Here is a tiny trained network, its code and every weight. The questions are about switching its units off for an input and a class, where a switched-off unit gives its printed mean instead of its output.

import numpy as np


def w(rows, s, z=0):
    codes = np.array(rows[::2]) - 128.0
    scale = np.full(codes.shape[1], s)
    scale[-1] = z or s
    return codes * scale


def norm(h):
    return h / np.sqrt((h * h).mean(-1, keepdims=True) + 1e-5)


def f(y):
    return y / 2 * (1 + np.tanh(0.7978845608 * (y + 0.044715 * y**3)))


def log_softmax(a):
    a = a - a.max(-1, keepdims=True)
    return a - np.log(np.exp(a).sum(-1, keepdims=True))


def net(x, mask):
    res = np.array(x, float).reshape(1, 8) / 4 @ E
    u = 0
    for l in range(4):
        y = f(norm(res) @ A[l][:, :-1].T + A[l][:, -1])
        res = res + np.where(mask[u : u + 10], y, B[l][:, -1]) @ B[l][:, :-1]
        u += 10
    return log_softmax(norm(res)[-1] @ U[:, :-1].T + U[:, -1])


A, B = {}, {}
E = w([
[254,17,68,182,117],'x0',
[121,124,124,137,126],'x1',
[123,121,130,148,128],'x2',
[65,43,156,53,13],'x3',
[137,133,137,113,133],'x4',
[118,120,122,145,125],'x5',
[122,122,131,143,129],'x6',
[59,44,100,143,175],'x7',
],0.0069)
A[0] = w([
[77,71,89,161,148,255],'0.n0',
[225,166,204,95,90,214],'0.n1',
[230,116,80,149,111,231],'0.n2',
[136,171,133,165,194,159],'0.n3',
[73,63,182,183,159,193],'0.n4',
[86,206,174,31,142,170],'0.n5',
[140,206,160,229,2,177],'0.n6',
[69,54,191,96,80,65],'0.n7',
[77,83,79,119,164,15],'0.n8',
[136,103,169,89,95,67],'0.n9',
],0.009,0.0037)
B[0] = w([
[85,152,140,69,120,210],'0.n0',
[69,67,77,92,146,231],'0.n1',
[57,128,117,111,126,242],'0.n2',
[50,89,51,116,90,184],'0.n3',
[168,153,86,4,129,183],'0.n4',
[82,108,102,126,112,253],'0.n5',
[124,87,116,2,192,209],'0.n6',
[203,222,117,106,29,209],'0.n7',
[184,129,74,73,159,132],'0.n8',
[165,174,48,198,69,147],'0.n9',
],0.0071,0.0059)
A[1] = w([
[164,213,133,196,191,52],'1.n0',
[152,103,96,238,163,166],'1.n1',
[161,91,158,151,149,76],'1.n2',
[68,170,168,150,128,147],'1.n3',
[59,109,109,165,186,155],'1.n4',
[55,52,1,133,80,252],'1.n5',
[153,168,154,23,170,118],'1.n6',
[239,30,57,161,106,104],'1.n7',
[130,230,168,148,127,96],'1.n8',
[127,147,133,100,162,50],'1.n9',
],0.0075,0.0027)
B[1] = w([
[126,157,64,128,85,124],'1.n0',
[79,204,133,94,104,131],'1.n1',
[84,90,101,133,71,115],'1.n2',
[119,115,125,87,112,137],'1.n3',
[196,146,170,122,74,156],'1.n4',
[162,151,167,104,125,251],'1.n5',
[129,86,146,117,137,161],'1.n6',
[6,110,128,116,129,152],'1.n7',
[78,93,171,181,185,125],'1.n8',
[131,99,118,155,115,126],'1.n9',
],0.011)
A[2] = w([
[140,138,65,140,194,170],'2.n0',
[77,100,52,112,150,129],'2.n1',
[84,149,153,223,114,143],'2.n2',
[163,109,57,163,73,113],'2.n3',
[137,2,72,145,91,185],'2.n4',
[108,143,142,148,214,150],'2.n5',
[151,196,79,215,228,147],'2.n6',
[91,116,114,35,64,253],'2.n7',
[138,159,155,41,150,176],'2.n8',
[68,65,48,175,102,215],'2.n9',
],0.0088,0.003)
B[2] = w([
[128,121,129,34,25,127],'2.n0',
[124,163,160,95,176,139],'2.n1',
[176,2,136,116,120,121],'2.n2',
[119,198,145,94,112,123],'2.n3',
[84,237,137,124,123,140],'2.n4',
[103,109,144,50,57,129],'2.n5',
[182,220,104,115,67,131],'2.n6',
[150,129,174,183,176,251],'2.n7',
[160,121,81,194,173,209],'2.n8',
[85,197,210,97,137,128],'2.n9',
],0.0084,0.015)
A[3] = w([
[169,202,193,81,171,251],'3.n0',
[130,69,160,88,48,137],'3.n1',
[119,56,136,9,195,84],'3.n2',
[158,63,145,68,53,81],'3.n3',
[169,1,136,159,141,136],'3.n4',
[200,206,185,204,116,170],'3.n5',
[134,155,51,177,177,118],'3.n6',
[192,99,86,101,74,45],'3.n7',
[46,130,129,228,151,123],'3.n8',
[174,35,170,174,175,101],'3.n9',
],0.0086,0.0027)
B[3] = w([
[184,60,119,226,119,255],'3.n0',
[163,228,3,132,79,131],'3.n1',
[172,58,80,61,77,183],'3.n2',
[63,172,50,91,127,131],'3.n3',
[126,129,234,154,96,138],'3.n4',
[187,173,160,255,210,179],'3.n5',
[167,150,87,138,72,141],'3.n6',
[46,80,156,47,188,130],'3.n7',
[112,158,211,126,158,137],'3.n8',
[116,115,211,191,78,154],'3.n9',
],0.0068,0.011)
U = w([
[133,234,69,103,30,245],'0',
[151,112,161,115,127,253],'1',
[9,130,194,79,159,83],'2',
[188,126,168,117,128,53],'3',
[166,103,152,122,117,103],'4',
[141,89,122,150,109,125],'5',
[136,40,71,61,103,12],'6',
[143,103,140,146,105,49],'7',
],0.014,0.0042)

Each question gives the input, the list of numbers given to net, and the class t.
The units are the neurons (one row each of A and B). Each row of codes is followed by its name. A weight is (code - 128) times the scale printed after its matrix; where a second scale follows, it is the last column's (A, B and U).
mask holds one flag per neuron, layer by layer. A switched-off neuron (its flag False) gives its mean, the last column of its row in B, instead of its output. The means were averaged over made-up inputs and are rounded, as every weight is.
A unit's drop is (log p(t) with every unit on - log p(t) with that unit switched off) / (log p(t) with every unit on - log p(t) with every unit switched off).
The circuit of an input: a set's keep is (log p(t) with only the set's units on - log p(t) with every unit switched off) / (log p(t) with every unit on - log p(t) with every unit switched off). Starting from the 12 units with the biggest drops (on a tie, the unit counted first), units are removed one at a time, each time the one whose removal leaves the highest keep (on an exact tie, the one counted first), for as long as the keep stays at least 0.8.
circuit, biggest first: the units of the circuit, biggest drop first
most important unit: the unit with the biggest drop
k most important neurons: the k neurons with the biggest drops, biggest first
k most important neurons of layer l: the k neurons of layer l with the biggest drops, biggest first
input [5,3,-1,7,2,-2,-4,-6], class 0: circuit, biggest first => [3.n1]
input [8,0,-3,5,8,-1,5,6], class 2: 3 most important neurons => [1.n7, 0.n6, 2.n4]
input [4,-7,5,8,8,-1,6,8], class 0: circuit, biggest first => [0.n7, 3.n1, 2.n4]
input [-5,-4,-3,2,-2,5,-7,6], class 7: circuit, biggest first => [0.n6, 1.n7]
input [-2,6,4,4,0,-3,0,6], class 3: 3 most important neurons => [0.n6, 2.n7, 0.n1]
input [-6,7,-1,3,-8,4,3,6], class 5: circuit, biggest first => [1.n7, 0.n6]
input [-8,4,-8,8,-6,-7,-5,6], class 0: circuit, biggest first => [0.n7, 3.n1]
input [2,3,4,-2,-6,7,-7,-8], class 6: circuit, biggest first => [0.n6, 3.n2, 0.n1]
input [6,-6,-1,3,-3,3,5,5], class 2: circuit, biggest first => [1.n7, 2.n9]
input [7,4,-6,-6,5,0,5,5], class 2: 2 most important neurons => [1.n7, 1.n2]
input [8,-6,-4,6,-6,-7,8,2], class 2: 3 most important neurons => [1.n7, 1.n4, 2.n4]
input [-3,6,5,8,-7,7,5,-2], class 0: 3 most important neurons => [0.n7, 3.n1, 3.n3]
input [-6,-1,-6,4,-6,-3,-8,-4], class 7: 4 most important neurons => [1.n7, 0.n2, 0.n0, 3.n0]
input [-3,-2,4,3,-3,-1,-8,-8], class 6: most important neuron => [0.n6]
input [-3,-5,6,3,6,-3,4,7], class 6: 2 most important neurons => [0.n4, 0.n0]
input [-2,-7,-1,0,6,-5,0,-8], class 6: 3 most important neurons => [0.n6, 0.n1, 3.n2]
input [1,7,-2,-5,-2,-3,-8,-8], class 6: 2 most important neurons => [0.n6, 2.n7]
input [-4,5,0,-6,5,-1,1,-8], class 6: 2 most important neurons of layer 1 => [1.n5, 1.n6]
input [-6,-4,7,4,7,-4,-2,4], class 4: 2 most important neurons => [1.n7, 0.n2]
input [8,7,3,-8,5,-8,4,-8], class 0: most important unit => 2.n6
input [-8,1,-6,2,-5,1,-8,-5], class 2: 2 most important neurons of layer 1 => [1.n5, 1.n4]
input [4,-5,6,-6,1,5,-5,5], class 0: 2 most important neurons of layer 1 => [1.n6, 1.n3]
input [8,3,1,1,2,-5,2,-8], class 2: 2 most important neurons => [1.n7, 0.n4]
